Below are the code and all the weights of a small trained network. Each question names an input and a class and asks about switching units off, where a switched-off unit gives its printed mean instead of its output.

import numpy as np


def w(rows, s, z=0):
    codes = np.array(rows[::2]) - 128.0
    scale = np.full(codes.shape[1], s)
    scale[-1] = z or s
    return codes * scale


def f(y):
    return np.maximum(y, 0)


def log_softmax(a):
    a = a - a.max(-1, keepdims=True)
    return a - np.log(np.exp(a).sum(-1, keepdims=True))


def net(x, mask):
    res = np.array(x, float).reshape(1, 3) / 4 @ E
    y = f(res @ A[0][:, :-1].T + A[0][:, -1])
    res = res + np.where(mask, y, B[0][:, -1]) @ B[0][:, :-1]
    return log_softmax(res[-1] @ U[:, :-1].T + U[:, -1])


A, B = {}, {}
E = w([
[201,137,76,70,221,130,76],'x0',
[120,59,82,215,142,107,34],'x1',
[174,156,115,132,75,10,80],'x2',
],0.012)
A[0] = w([
[118,164,162,41,99,114,135,230],'N1',
[100,115,216,234,59,108,154,31],'N2',
[69,53,83,164,103,134,42,24],'N3',
[198,208,124,152,72,77,96,22],'N4',
[203,169,112,92,230,145,79,53],'N5',
[120,80,73,171,133,97,50,212],'N6',
[87,254,103,77,116,120,175,15],'N7',
[139,77,143,216,161,197,81,160],'N8',
[157,73,124,149,130,175,3,86],'N9',
[62,93,133,157,74,184,155,76],'N10',
[33,141,148,147,35,142,169,254],'N11',
[167,134,94,53,167,141,66,124],'N12',
[172,143,164,85,125,138,178,46],'N13',
[104,147,89,176,39,160,167,85],'N14',
[114,173,119,149,71,43,53,45],'N15',
[149,124,108,134,214,220,141,72],'N16',
[175,164,166,114,108,143,191,40],'N17',
[122,85,54,54,185,105,122,47],'N18',
[49,134,108,159,63,86,185,29],'N19',
[186,159,166,31,116,109,147,184],'N20',
[178,167,34,91,170,155,81,81],'N21',
[85,58,104,185,167,151,78,16],'N22',
[188,185,132,103,61,6,90,160],'N23',
[227,139,94,106,169,130,156,86],'N24',
[100,70,119,196,146,45,74,93],'N25',
[92,80,143,130,162,217,144,153],'N26',
[158,126,172,63,163,131,243,167],'N27',
[83,98,170,198,45,91,201,112],'N28',
[160,86,89,199,126,154,106,53],'N29',
[131,88,155,179,160,199,210,45],'N30',
],0.0092,0.0082)
B[0] = w([
[188,86,140,147,106,165,109,201],'N1',
[160,198,87,152,150,97,140,183],'N2',
[149,202,179,125,89,162,146,167],'N3',
[25,205,246,82,183,116,96,156],'N4',
[138,202,78,166,125,90,147,178],'N5',
[160,89,132,108,90,143,123,205],'N6',
[131,190,168,109,97,195,134,163],'N7',
[161,97,154,106,100,179,133,192],'N8',
[165,135,143,104,104,131,124,174],'N9',
[139,170,113,135,151,97,113,181],'N10',
[156,112,93,131,130,115,94,248],'N11',
[158,151,81,178,134,115,154,177],'N12',
[145,166,179,122,71,176,141,153],'N13',
[143,158,124,141,136,95,108,168],'N14',
[126,138,161,96,155,130,112,165],'N15',
[80,120,147,100,191,117,62,174],'N16',
[141,170,151,104,115,154,113,156],'N17',
[122,190,94,168,132,120,103,153],'N18',
[133,212,92,148,135,91,137,165],'N19',
[174,99,131,115,95,143,112,196],'N20',
[143,170,86,154,141,100,157,173],'N21',
[135,177,158,79,114,147,91,161],'N22',
[80,84,216,74,185,101,117,209],'N23',
[163,163,95,139,123,107,113,161],'N24',
[153,123,163,119,102,151,133,178],'N25',
[77,92,179,83,191,93,103,202],'N26',
[189,116,157,124,114,143,148,211],'N27',
[170,153,83,148,147,103,150,207],'N28',
[133,170,156,113,85,162,119,152],'N29',
[96,150,182,97,173,116,100,177],'N30',
],0.012,0.017)
U = w([
[157,161,175,91,32,241,116,86],'0',
[136,210,61,157,177,85,115,104],'1',
[62,126,198,67,241,128,93,72],'2',
[168,8,105,122,125,150,109,254],'3',
[30,120,87,141,89,163,172,107],'4',
[86,111,109,165,90,171,174,116],'5',
],0.013,0.021)

Each question gives the input, the list of numbers given to net, and the class t.
The units are the neurons (one row each of A and B). Each row of codes is followed by its name. A weight is (code - 128) times the scale printed after its matrix; where a second scale follows, it is the last column's (A, B and U).
mask holds one flag per neuron, in row order. A switched-off neuron (its flag False) gives its mean, the last column of its row in B, instead of its output. The means were averaged over made-up inputs and are rounded, as every weight is.
A unit's drop is (log p(t) with every unit on - log p(t) with that unit switched off) / (log p(t) with every unit on - log p(t) with every unit switched off).
The circuit of an input: a set's keep is (log p(t) with only the set's units on - log p(t) with every unit switched off) / (log p(t) with every unit on - log p(t) with every unit switched off). Starting from the 12 units with the biggest drops (on a tie, the unit counted first), units are removed one at a time, each time the one whose removal leaves the highest keep (on an exact tie, the one counted first), for as long as the keep stays at least 0.8.
circuit, biggest first: the units of the circuit, biggest drop first
top k neurons: the k neurons with the biggest drops, biggest first
drop of u: that unit's drop, to one decimal
input [-5,6,6], class 0: circuit, biggest first => N25
input [-7,6,-4], class 1: top 2 neurons => N2, N28
input [3,1,-1], class 3: circuit, biggest first => N4, N3
input [-7,6,8], class 2: top 2 neurons => N23, N4
input [-8,-1,8], class 1: top 2 neurons => N2, N28
input [-5,4,6], class 2: top 3 neurons => N23, N4, N15
input [-6,-1,7], class 2: top 2 neurons => N23, N4
input [0,7,7], class 0: top 2 neurons => N6, N25
input [4,7,-7], class 0: top 2 neurons => N8, N23
input [1,0,3], class 3: top 3 neurons => N26, N30, N16
input [1,4,-3], class 0: top 3 neurons => N23, N11, N22
input [8,6,-5], class 1: top 2 neurons => N5, N21
input [-6,-2,-8], class 2: top 2 neurons => N26, N30
input [-4,4,-6], class 2: circuit, biggest first => N26
input [-1,2,2], class 3: drop of N20 => 0.0
input [0,2,-2], class 3: drop of N23 => 0.1
input [-1,7,-6], class 0: drop of N23 => 0.1
